Below are the code and all the weights of a small trained network. Each question names an input and a target symbol and asks about switching units off, where a switched-off unit gives its printed mean instead of its output.

import numpy as np


def w(rows, s, z=0):
    codes = np.array(rows[::2]) - 128.0
    scale = np.full(codes.shape[1], s)
    scale[-1] = z or s
    return codes * scale


def norm(h):
    return h / np.sqrt((h * h).mean(-1, keepdims=True) + 1e-5)


def f(y):
    return y / 2 * (1 + np.tanh(0.7978845608 * (y + 0.044715 * y**3)))


def softmax(a):
    e = np.exp(a - a.max(-1, keepdims=True))
    return e / e.sum(-1, keepdims=True)


def log_softmax(a):
    a = a - a.max(-1, keepdims=True)
    return a - np.log(np.exp(a).sum(-1, keepdims=True))


def net(x, mask):
    ids = ['ΔΘΛΣαμπφ'.index(c) for c in x.split()]
    T = len(ids)
    res = E[ids] + P[:T]
    r = norm(res)
    for j in range(2):
        rows = slice(2 * j, 2 * j + 2)
        q, k, v = (r @ M[0][rows].T for M in (Q, K, V))
        z = softmax(np.where(np.tri(T) > 0, q @ k.T / 2**0.5, -1e9)) @ v
        o = O[0][rows]
        res = res + np.where(mask[j], z, o[:, -1]) @ o[:, :-1]
    y = f(norm(res) @ A[0][:, :-1].T + A[0][:, -1])
    res = res + np.where(mask[2:14], y, B[0][:, -1]) @ B[0][:, :-1]
    return log_softmax(norm(res)[-1] @ U[:, :-1].T + U[:, -1])


Q, K, V, O, A, B = {}, {}, {}, {}, {}, {}
E = w([
[90,108,139],'Δ',
[122,75,113],'Θ',
[56,108,81],'Λ',
[172,77,165],'Σ',
[96,163,102],'α',
[133,170,176],'μ',
[77,137,148],'π',
[173,2,99],'φ',
],0.017)
P = w([
[104,253,155],'0',
[162,159,137],'1',
[115,132,126],'2',
[100,120,117],'3',
[22,139,115],'4',
[132,82,100],'5',
[95,77,126],'6',
[82,78,135],'7',
],0.0031)
Q[0] = w([
[161,73,18],'head 1',
[204,64,62],'head 1',
[2,183,136],'head 2',
[158,87,139],'head 2',
],0.0083)
K[0] = w([
[110,209,101],'head 1',
[119,122,88],'head 1',
[50,99,102],'head 2',
[254,144,117],'head 2',
],0.0094)
V[0] = w([
[133,74,177],'head 1',
[103,228,164],'head 1',
[100,189,1],'head 2',
[99,149,6],'head 2',
],0.0046)
O[0] = w([
[196,217,83,197],'head 1',
[66,174,167,63],'head 1',
[137,238,95,1],'head 2',
[253,93,123,39],'head 2',
],0.0068,0.0037)
A[0] = w([
[119,171,103,214],'neuron 1',
[248,134,131,233],'neuron 2',
[71,130,114,166],'neuron 3',
[77,92,100,112],'neuron 4',
[81,183,165,124],'neuron 5',
[84,135,167,115],'neuron 6',
[132,181,107,151],'neuron 7',
[126,113,171,181],'neuron 8',
[133,112,189,219],'neuron 9',
[59,95,105,130],'neuron 10',
[179,140,99,1],'neuron 11',
[129,167,97,145],'neuron 12',
],0.013,0.0019)
B[0] = w([
[97,130,65,130],'neuron 1',
[35,215,127,190],'neuron 2',
[177,98,161,194],'neuron 3',
[202,190,236,231],'neuron 4',
[208,76,115,157],'neuron 5',
[157,122,85,171],'neuron 6',
[113,183,2,119],'neuron 7',
[55,153,91,207],'neuron 8',
[65,223,81,242],'neuron 9',
[158,99,195,254],'neuron 10',
[155,79,142,101],'neuron 11',
[187,127,78,117],'neuron 12',
],0.0056,0.0045)
U = w([
[10,177,188,126],'Δ',
[104,108,119,36],'Θ',
[190,29,91,145],'Λ',
[134,102,112,88],'Σ',
[130,51,87,81],'α',
[163,151,62,253],'μ',
[152,144,212,125],'π',
[111,236,134,120],'φ',
],0.011,0.0039)

Each question gives the input, a string of symbols that net reads in full, and the target symbol t.
The units are the heads (2 rows each of Q, K, V and O) and the neurons (one row each of A and B). Each row of codes is followed by its name. A weight is (code - 128) times the scale printed after its matrix; where a second scale follows, it is the last column's (O, A, B and U).
mask holds one flag per unit, heads first, then neurons. A switched-off unit (its flag False) gives its mean, the last column of its rows in O or B, instead of its output. The means were averaged over made-up inputs and are rounded, as every weight is.
A unit's drop is (log p(t) with every unit on - log p(t) with that unit switched off) / (log p(t) with every unit on - log p(t) with every unit switched off).
unit that matters most: the unit with the biggest drop
top k neurons: the k neurons with the biggest drops, biggest first
heads that matter: for each layer, one digit per head in row order, 1 if its drop is at least 0.15 and else 0, layers parted by /
drop when u is switched off: that unit's drop, to one decimal
input Σ Δ Λ, target π: top 2 neurons => [neuron 4; neuron 10]
input Σ Δ Σ Λ, target Λ: heads that matter => 01
input Σ Λ Σ Σ Σ Λ π, target μ: heads that matter => 11
input Σ Δ μ α μ, target μ: unit that matters most => neuron 5
input Σ Λ Σ Σ Σ, target Δ: top 2 neurons => [neuron 9; neuron 5]
input Λ φ Σ Σ π, target μ: top 2 neurons => [neuron 7; neuron 1]
input Σ φ φ Σ Λ, target Λ: top 3 neurons => [neuron 9; neuron 2; neuron 10]
input π φ Σ Λ Σ π, target Λ: top 2 neurons => [neuron 5; neuron 9]
input π Δ Σ Δ Δ Δ Δ, target π: drop when neuron 4 is switched off => 0.2
input Δ π Σ Δ Θ, target π: drop when neuron 4 is switched off => 0.3
input π π Λ, target π: drop when neuron 4 is switched off => 0.7
input Σ π Λ π π Δ π, target π: drop when neuron 12 is switched off => 0.0
